Here is a tiny trained network, its code and every weight. The questions are about switching its units off for an input and a class, where a switched-off unit gives its printed mean instead of its output.

import numpy as np


def w(rows, s, z=0):
    codes = np.array(rows[::2]) - 128.0
    scale = np.full(codes.shape[1], s)
    scale[-1] = z or s
    return codes * scale


def f(y):
    return np.maximum(y, 0)


def log_softmax(a):
    a = a - a.max(-1, keepdims=True)
    return a - np.log(np.exp(a).sum(-1, keepdims=True))


def net(x, mask):
    res = np.array(x, float).reshape(1, 4) / 4 @ E
    y = f(res @ A[0][:, :-1].T + A[0][:, -1])
    res = res + np.where(mask, y, B[0][:, -1]) @ B[0][:, :-1]
    return log_softmax(res[-1] @ U[:, :-1].T + U[:, -1])


A, B = {}, {}
E = w([
[148,82,168,58,208,138,59,73,174,160],'x0',
[99,101,161,170,207,124,147,170,183,3],'x1',
[210,135,217,140,138,11,163,125,117,138],'x2',
[136,134,121,120,144,130,131,143,117,132],'x3',
],0.013)
A[0] = w([
[151,120,137,59,127,124,100,82,120,186,124],'neuron 1',
[140,124,131,63,124,124,81,91,123,184,135],'neuron 2',
[101,139,125,212,127,104,193,174,105,60,122],'neuron 3',
[147,158,90,147,56,125,160,124,67,159,212],'neuron 4',
[105,113,114,94,133,166,98,99,136,146,191],'neuron 5',
[195,130,165,126,133,10,144,125,120,137,158],'neuron 6',
[69,124,54,138,132,203,129,145,142,108,253],'neuron 7',
[63,121,78,164,127,162,129,152,139,95,163],'neuron 8',
[126,155,106,141,69,121,139,131,81,158,184],'neuron 9',
[106,123,117,114,115,156,121,110,124,146,164],'neuron 10',
[129,77,159,105,213,140,92,114,176,88,28],'neuron 11',
[165,127,158,114,131,95,114,111,108,157,92],'neuron 12',
[103,109,104,123,135,160,108,116,103,135,191],'neuron 13',
[189,136,146,115,140,97,122,106,126,156,80],'neuron 14',
],0.012,0.0047)
B[0] = w([
[92,79,82,171,63,170,173,192,145,145,194],'neuron 1',
[98,92,105,129,83,165,148,197,131,138,193],'neuron 2',
[84,98,183,108,126,126,185,183,173,127,236],'neuron 3',
[167,185,130,133,190,85,84,31,104,104,211],'neuron 4',
[116,141,125,84,104,179,105,143,101,162,178],'neuron 5',
[172,73,148,254,131,46,178,113,146,160,249],'neuron 6',
[116,118,21,137,96,166,140,114,175,89,224],'neuron 7',
[133,122,78,146,129,126,139,115,183,80,200],'neuron 8',
[163,159,129,113,176,119,72,54,120,114,191],'neuron 9',
[77,128,131,80,103,146,99,139,77,121,158],'neuron 10',
[159,168,112,136,184,90,60,28,84,120,215],'neuron 11',
[159,107,101,169,126,136,152,121,136,127,175],'neuron 12',
[96,133,122,80,105,158,106,134,119,129,167],'neuron 13',
[170,80,104,207,116,117,166,137,141,126,178],'neuron 14',
],0.0091,0.019)
U = w([
[125,203,85,73,163,126,30,56,125,100,248],'0',
[123,81,71,164,109,129,192,168,188,127,180],'1',
[186,149,179,153,184,55,87,56,92,153,60],'2',
[95,123,254,121,141,76,198,205,160,128,50],'3',
[79,113,116,67,100,181,100,198,106,177,103],'4',
],0.0095,0.0014)

Each question gives the input, the list of numbers given to net, and the class t.
The units are the neurons (one row each of A and B). Each row of codes is followed by its name. A weight is (code - 128) times the scale printed after its matrix; where a second scale follows, it is the last column's (A, B and U).
mask holds one flag per neuron, in row order. A switched-off neuron (its flag False) gives its mean, the last column of its row in B, instead of its output. The means were averaged over made-up inputs and are rounded, as every weight is.
A unit's drop is (log p(t) with every unit on - log p(t) with that unit switched off) / (log p(t) with every unit on - log p(t) with every unit switched off).
The circuit of an input: a set's keep is (log p(t) with only the set's units on - log p(t) with every unit switched off) / (log p(t) with every unit on - log p(t) with every unit switched off). Starting from the 12 units with the biggest drops (on a tie, the unit counted first), units are removed one at a time, each time the one whose removal leaves the highest keep (on an exact tie, the one counted first), for as long as the keep stays at least 0.8.
units of the circuit, in order: the units of the circuit, biggest drop first
unit that matters most: the unit with the biggest drop
top k neurons: the k neurons with the biggest drops, biggest first
drop when u is switched off: that unit's drop, to one decimal
input [1,-3,7,-6], class 1: top 2 neurons : neuron 11; neuron 1
input [-7,0,2,6], class 2: unit that matters most : neuron 4
input [-4,1,7,6], class 3: units of the circuit, in order : neuron 3; neuron 7
input [-7,0,1,-6], class 2: top 2 neurons : neuron 4; neuron 9
input [1,7,1,-4], class 2: top 4 neurons : neuron 11; neuron 1; neuron 2; neuron 7
input [8,0,1,-2], class 1: top 4 neurons : neuron 1; neuron 2; neuron 4; neuron 9
input [3,-8,1,2], class 1: top 3 neurons : neuron 1; neuron 14; neuron 12
input [0,-3,1,-4], class 2: top 2 neurons : neuron 7; neuron 3
input [1,7,-5,3], class 0: top 3 neurons : neuron 11; neuron 6; neuron 1
input [0,-2,-4,-5], class 0: top 2 neurons : neuron 3; neuron 6
input [0,-3,2,5], class 2: top 2 neurons : neuron 7; neuron 3
input [4,1,-4,7], class 0: top 2 neurons : neuron 3; neuron 11
input [1,-8,-8,-8], class 4: top 2 neurons : neuron 2; neuron 1
input [-8,-1,-1,7], class 0: unit that matters most : neuron 4
input [-8,6,1,6], class 3: drop when neuron 3 is switched off : 0.9
input [3,-8,3,-1], class 1: drop when neuron 1 is switched off : 0.8
input [4,0,8,-4], class 1: drop when neuron 1 is switched off : 0.4
